a =
[[133 125 109 117]
 [132 140 146 132]
 [128 122 143 131]
 [140 139 131 125]
 [125 131 149 134]
 [130 128 110 118]
 [127 121 145 132]
 [123 122 151 135]
 [136 128 109 117]
 [133 125 109 117]
 [134 134 109 117]
 [128 127 114 120]
 [128 123 112 119]
 [134 137 112 119]]
Rows and columns are counted from 1.
(1, 1): 133
(5, 3): 149
(10, 1): 133
(8, 3): 151
(3, 1): 128
(9, 1): 136
(7, 2): 121
(10, 2): 125
(13, 1): 128
(5, 1): 125
(7, 1): 127
(1, 2): 125
(3, 4): 131
(13, 2): 123
(11, 2): 134
(8, 2): 122
(14, 4): 119
(4, 2): 139
(14, 1): 134
(7, 4): 132
(6, 1): 130
(2, 1): 132

X =
[[131 129 129 129 115 117 128 136 130 131 115]
 [141 137 120 135 113 105 135 126 136 126 127]
 [109 131 135 133 119 132 125 133 134 128 116]
 [120 118 136 146 129 143 131 122 141 127 133]
 [140 136 131 133 138 146 131 139 128 138 140]
 [141 116 120 113 128 115 123 130 112 129 121]
 [103 135 128 127 115 109 128 112 135 114 117]
 [123 118 112 118 123 101 125 106 123 111 127]
 [109 123 129 129 123 124 125 118 133 118 122]
 [142 132 126 142 135 137 135 126 138 129 147]
 [120 140 144 133 137 144 138 119 130 131 134]
 [126 121 136 138 126 137 132 128 130 134 125]]
Indices start at 1.
row 1 col 1	131
row 10 col 6	137
row 3 col 2	131
row 1 col 8	136
row 4 col 8	122
row 5 col 11	140
row 10 col 10	129
row 1 col 7	128
row 9 col 2	123
row 4 col 4	146
row 11 col 2	140
row 6 col 9	112
row 9 col 8	118
row 7 col 2	135
row 10 col 4	142
row 12 col 8	128
row 6 col 7	123
row 1 col 10	131
row 12 col 5	126
row 11 col 3	144
row 8 col 7	125
row 3 col 5	119
row 2 col 7	135
row 7 col 1	103
row 2 col 6	105
row 1 col 9	130
row 11 col 6	144
row 5 col 2	136
row 3 col 11	116
row 4 col 7	131
row 2 col 8	126
row 3 col 3	135

data =
[[138 125 128 131 128 129 121 135 117 134 134 135 125 133 132]
 [130 120 129 126 138 130 129 134 133 130 134 133 133 116 125]
 [140 124 129 133 129 129 120 136 114 137 138 137 124 135 133]
 [128 132 155 126 127 115 136 138 135 116 123 125 124 129 112]
 [128 119 130 127 138 128 130 132 131 130 132 130 131 118 128]]
Indices start at 1.
row 1 col 1 = 138
row 5 col 12 = 130
row 1 col 7 = 121
row 2 col 10 = 130
row 5 col 14 = 118
row 4 col 13 = 124
row 5 col 1 = 128
row 3 col 15 = 133
row 5 col 5 = 138
row 5 col 4 = 127
row 2 col 1 = 130
row 2 col 11 = 134
row 4 col 9 = 135
row 4 col 11 = 123
row 1 col 4 = 131
row 5 col 9 = 131
row 2 col 13 = 133
row 3 col 2 = 124
row 4 col 8 = 138
row 2 col 4 = 126
row 5 col 2 = 119
row 4 col 10 = 116
row 1 col 3 = 128
row 5 col 7 = 130
row 1 col 15 = 132
row 2 col 7 = 129
row 3 col 6 = 129
row 4 col 15 = 112

grid =
[[126 132 124 124 131]
 [124 151 124 114 136]
 [120 140 122 137 154]
 [117 125 114 127 139]
 [128 135 129 122 132]
 [131 144 130 107 122]]
Indices start at 1.
(1, 1)	126
(4, 2)	125
(5, 2)	135
(3, 3)	122
(4, 4)	127
(3, 1)	120
(5, 1)	128
(5, 4)	122
(3, 5)	154
(3, 2)	140
(1, 4)	124
(1, 2)	132

B =
[[126 131 147 145 140 145 139]
 [146 139 130 127 130 133 137]
 [109 105 110 113 118 129 132]
 [124 119 123 122 123 129 126]
 [156 150 145 138 134 135 131]
 [137 135 130 131 133 134 134]
 [139 135 127 128 131 128 129]
 [135 136 140 142 142 139 131]
 [118 114 105 114 125 124 131]
 [139 147 143 146 145 133 132]
 [126 121 123 126 132 138 136]]
Indices start at 1.
(1, 1)	126
(9, 6)	124
(10, 1)	139
(10, 7)	132
(5, 7)	131
(2, 5)	130
(10, 4)	146
(6, 4)	131
(6, 6)	134
(10, 6)	133
(7, 2)	135
(11, 1)	126
(9, 3)	105
(4, 4)	122
(3, 5)	118
(1, 6)	145
(1, 3)	147
(6, 2)	135
(9, 5)	125
(4, 7)	126
(3, 3)	110
(2, 1)	146
(8, 4)	142
(8, 1)	135
(2, 6)	133
(1, 4)	145
(5, 2)	150
(11, 6)	138
(7, 5)	131

A =
[[129 134 140 154]
 [127 104 110 133]
 [121 131 137 132]
 [135 134 144 139]
 [123 120 116 117]
 [127 131 121 136]
 [117 129 135 134]
 [125 144 133 137]
 [132 136 119 130]
 [128 110 122 143]
 [103 132 133 142]
 [107 116 110 136]]
Rows and columns are counted from 1.
(1, 1) -> 129
(9, 4) -> 130
(11, 4) -> 142
(11, 2) -> 132
(11, 1) -> 103
(8, 2) -> 144
(3, 2) -> 131
(4, 3) -> 144
(10, 2) -> 110
(2, 2) -> 104
(12, 3) -> 110
(4, 4) -> 139
(6, 2) -> 131
(6, 4) -> 136
(5, 1) -> 123
(5, 2) -> 120
(4, 1) -> 135
(10, 1) -> 128
(9, 2) -> 136
(11, 3) -> 133
(3, 1) -> 121
